Here is a tiny trained network, its code and every weight. The questions are about switching its units off for an input and a class, where a switched-off unit gives its printed mean instead of its output.

import numpy as np


def w(rows, s, z=0):
    codes = np.array(rows[::2]) - 128.0
    scale = np.full(codes.shape[1], s)
    scale[-1] = z or s
    return codes * scale


def f(y):
    return y / 2 * (1 + np.tanh(0.7978845608 * (y + 0.044715 * y**3)))


def log_softmax(a):
    a = a - a.max(-1, keepdims=True)
    return a - np.log(np.exp(a).sum(-1, keepdims=True))


def net(x, mask):
    res = np.array(x, float).reshape(1, 2) / 4 @ E
    y = f(res @ A[0][:, :-1].T + A[0][:, -1])
    res = res + np.where(mask, y, B[0][:, -1]) @ B[0][:, :-1]
    return log_softmax(res[-1] @ U[:, :-1].T + U[:, -1])


A, B = {}, {}
E = w([
[221,140,23,99,240,160,202,144,18],'x0',
[240,51,130,123,60,255,68,27,211],'x1',
],0.0094)
A[0] = w([
[49,72,213,120,90,178,56,149,133,196],'n1',
[22,193,167,200,76,165,81,123,176,70],'n2',
[223,60,153,100,69,194,108,111,128,123],'n3',
[208,130,73,184,187,153,220,142,95,77],'n4',
[50,114,141,153,189,52,176,204,135,138],'n5',
[29,108,138,135,141,31,185,135,114,108],'n6',
[254,132,76,76,158,154,221,125,57,163],'n7',
[60,125,178,93,83,32,107,123,197,157],'n8',
[69,144,113,131,151,133,164,161,57,102],'n9',
[183,90,135,181,89,230,131,116,183,120],'n10',
[129,101,117,134,191,102,131,152,193,249],'n11',
[75,187,167,151,177,90,150,182,121,105],'n12',
[104,78,210,200,73,101,107,145,149,100],'n13',
],0.008,0.012)
B[0] = w([
[100,87,121,165,128,63,125,178,163,229],'n1',
[225,108,203,189,157,132,103,139,134,184],'n2',
[163,206,86,179,51,140,173,103,170,216],'n3',
[223,144,203,175,171,124,57,111,97,189],'n4',
[127,139,109,147,102,162,147,98,149,229],'n5',
[199,190,112,157,102,208,162,167,167,205],'n6',
[133,115,167,237,154,56,107,183,107,247],'n7',
[137,119,132,181,117,78,116,183,112,220],'n8',
[160,174,137,168,76,123,132,172,132,180],'n9',
[156,156,87,152,84,170,185,141,156,212],'n10',
[5,85,17,122,194,76,185,58,90,225],'n11',
[212,149,126,103,74,187,194,77,180,197],'n12',
[187,127,177,131,117,71,100,171,104,183],'n13',
],0.012,0.014)
U = w([
[183,194,87,114,65,213,195,123,165,106],'0',
[189,117,238,126,160,53,77,154,122,97],'1',
[7,92,2,104,161,69,169,112,121,255],'2',
[102,126,168,67,120,176,92,79,110,98],'3',
[122,87,142,31,166,168,131,120,143,100],'4',
[124,101,164,54,132,166,125,93,115,97],'5',
[116,115,145,64,171,174,69,115,152,95],'6',
],0.012,0.009)

Each question gives the input, the list of numbers given to net, and the class t.
The units are the neurons (one row each of A and B). Each row of codes is followed by its name. A weight is (code - 128) times the scale printed after its matrix; where a second scale follows, it is the last column's (A, B and U).
mask holds one flag per neuron, in row order. A switched-off neuron (its flag False) gives its mean, the last column of its row in B, instead of its output. The means were averaged over made-up inputs and are rounded, as every weight is.
A unit's drop is (log p(t) with every unit on - log p(t) with that unit switched off) / (log p(t) with every unit on - log p(t) with every unit switched off).
The circuit of an input: a set's keep is (log p(t) with only the set's units on - log p(t) with every unit switched off) / (log p(t) with every unit on - log p(t) with every unit switched off). Starting from the 12 units with the biggest drops (on a tie, the unit counted first), units are removed one at a time, each time the one whose removal leaves the highest keep (on an exact tie, the one counted first), for as long as the keep stays at least 0.8.
circuit, biggest first: the units of the circuit, biggest drop first
k most important neurons: the k neurons with the biggest drops, biggest first
drop of u: that unit's drop, to one decimal
input [-8,-8], class 0: circuit, biggest first => [n6]
input [-5,-5], class 0: 2 most important neurons => [n6; n7]
input [3,-3], class 2: circuit, biggest first => [n3; n2]
input [4,-3], class 1: 4 most important neurons => [n4; n7; n3; n10]
input [7,-8], class 0: 3 most important neurons => [n12; n6; n5]
input [-1,-3], class 2: circuit, biggest first => [n3; n4]
input [-6,-6], class 0: 3 most important neurons => [n6; n12; n7]
input [7,-6], class 1: 2 most important neurons => [n7; n4]
input [3,1], class 2: 2 most important neurons => [n2; n13]
input [3,3], class 2: 3 most important neurons => [n6; n12; n2]
input [-2,-3], class 2: 3 most important neurons => [n3; n10; n4]
input [3,-1], class 2: 2 most important neurons => [n2; n13]
input [8,-8], class 0: 3 most important neurons => [n12; n5; n6]
input [8,4], class 1: circuit, biggest first => [n7]
input [0,-3], class 2: drop of n3 => 0.3
